Known rows:
[9 5 12 -2 -25 -1] -> (696)
[16 6 1 5 -4 4] -> (687)
[2 -13 -11 7 -10 -4] -> (668)
[-3 -4 1 -4 18 2] -> (693)
[12 3 -1 -2 -9 3] -> (341)
[-4 -5 4 7 22 2] -> (186)
[-3 3 17 -2 21 -4] -> (236)
[9 5 16 4 -18 -1] -> (228)
[-9 4 19 4 23 -2] -> (451)
[-4 3 12 -9 14 -4] -> (658)
[-2 -4 -5 -2 14 1] -> (715)
[-3 -11 -9 14 -8 -2] -> (143)
[-1 -4 -3 -2 15 1] -> (720)
[0 -1 4 3 -41 -11] -> (344)
[-3 -11 -21 -2 -23 -2] -> (718)
[-6 1 25 -9 -22 -2] -> (207)
[-5 3 20 14 -28 -7] -> (508)
[2 -3 -7 -6 14 -1] -> (71)
[-10 4 8 -5 -34 0] -> (559)
[5 3 -3 8 17 4] -> (339)
[-4 -4 7 5 24 2] -> (161)
[-2 -6 -14 1 5 0] -> (534)
[-4 -7 -27 -4 -2 -1] -> (586)

Facts:
(520) σ (586); (451) σ (236); (722) σ (328)
(328) σ (427); (176) σ (341); (668) σ (344)
(161) σ (571); (630) σ (692); (186) σ (417)
(508) σ (256); (571) σ (124); (427) σ (396)
(256) σ (520); (696) σ (627); (344) σ (718)
(292) σ (630); (60) σ (713); (124) σ (108)
(658) σ (207); (56) σ (99); (718) σ (701)
(71) σ (562); (143) σ (668); (562) σ (614)
(199) σ (7); (7) σ (71); (156) σ (176)
(236) σ (658); (228) σ (696); (207) σ (278)
(586) σ (64); (349) σ (248); (460) σ (687)
(339) σ (228); (627) σ (303); (614) σ (559)
(419) σ (47); (657) σ (722); (362) σ (657)
(47) σ (60); (520) ξ (534); (701) ξ (586)
(451) ξ (713); (722) ξ (627); (713) ξ (607)
(328) ξ (627); (559) ξ (715); (176) ξ (339)
(668) ξ (586); (64) ξ (534); (161) ξ (81)
(182) ξ (693); (417) ξ (720); (630) ξ (256)
(186) ξ (720); (508) ξ (534); (248) ξ (417)
(571) ξ (81); (427) ξ (627); (256) ξ (534)
(696) ξ (234); (344) ξ (586); (292) ξ (256)
(278) ξ (713); (422) ξ (186); (60) ξ (607)
(99) ξ (303); (341) ξ (339); (124) ξ (81)
(658) ξ (713); (692) ξ (256); (56) ξ (303)
(718) ξ (586); (71) ξ (715); (108) ξ (81)
(396) ξ (627); (143) ξ (586); (562) ξ (715)
(199) ξ (715); (7) ξ (715); (274) ξ (161)
(687) ξ (99); (156) ξ (339); (236) ξ (713)
(423) ξ (108); (228) ξ (234); (207) ξ (713)
(586) ξ (534); (693) ξ (571); (349) ξ (417)
(460) ξ (99); (339) ξ (234); (627) ξ (234)
(614) ξ (715); (303) ξ (234); (419) ξ (607)
(657) ξ (627); (362) ξ (627); (47) ξ (607)
(520) Λ e; (701) Λ b; (451) Λ f
(722) Λ b; (328) Λ a; (559) Λ a
(176) Λ c; (668) Λ b; (64) Λ c
(182) Λ d; (630) Λ b; (508) Λ g
(248) Λ a; (427) Λ g; (696) Λ a
(344) Λ g; (292) Λ a; (278) Λ f
(422) Λ a; (60) Λ d; (341) Λ b
(124) Λ a; (658) Λ f; (692) Λ b
(56) Λ e; (718) Λ b; (71) Λ c
(396) Λ e; (143) Λ b; (562) Λ c
(199) Λ c; (7) Λ a; (274) Λ a
(687) Λ b; (156) Λ b; (236) Λ f
(423) Λ d; (228) Λ a; (207) Λ a
(349) Λ b; (460) Λ c; (614) Λ c
(419) Λ d; (657) Λ g; (362) Λ g
(47) Λ d

Rows, some named above:
[-6 -3 -1 -12 12 2]  (713)
[4 16 -4 10 16 0]  (56)
[-2 -6 -14 1 9 0]  (534)
[1 -1 21 -4 -19 -4]  (124)
[4 2 -3 9 18 4]  (339)
[-1 -8 -4 -3 21 4]  (423)
[1 -10 -4 -8 18 3]  (60)
[-3 -6 14 8 5 2]  (349)
[-8 -7 -26 -2 -27 -1]  (701)
[-4 3 17 -3 19 -4]  (236)
[-7 -3 0 -11 9 2]  (713)
[-3 -9 2 -4 23 4]  (182)
[0 7 -21 -7 -3 6]  (303)
[8 7 11 -2 -24 -2]  (696)
[-1 8 -21 -7 -3 6]  (303)
[-9 2 -17 -10 3 2]  (614)
[-1 20 7 -3 -45 -1]  (427)
[-9 -1 -31 -6 -3 0]  (64)
[9 12 -8 11 16 5]  (460)
[0 -6 3 -2 23 0]  (571)
[-3 2 12 -8 14 -5]  (658)
[5 16 26 13 -26 -2]  (362)
[6 3 7 10 -2 5]  (156)
[-4 0 -13 -9 8 1]  (562)
[-5 -3 -6 -9 9 2]  (108)
[-3 20 -23 -5 -4 2]  (396)
[3 1 -8 -1 11 3]  (234)
[11 16 22 6 -31 -4]  (657)
[3 1 -9 0 12 3]  (234)
[1 -9 -14 4 12 -2]  (256)
[4 5 -18 -6 0 4]  (627)
[-14 6 1 -11 5 0]  (278)
[-9 2 -17 -8 2 2]  (614)
[-8 -7 -25 -3 -24 0]  (701)
[-3 1 23 -1 -18 -3]  (274)
[3 -11 1 -2 26 3]  (47)
[1 0 22 -5 -17 -4]  (124)
[7 11 5 -4 -33 1]  (328)
[10 12 -7 10 17 5]  (460)
[3 -11 -13 0 -14 -3]  (692)
[4 3 -2 9 17 4]  (339)
[-2 2 -19 -2 8 -7]  (520)
[-2 -5 7 14 -24 -5]  (292)
[-1 0 2 3 -38 -11]  (344)
[-3 -8 7 4 27 5]  (419)

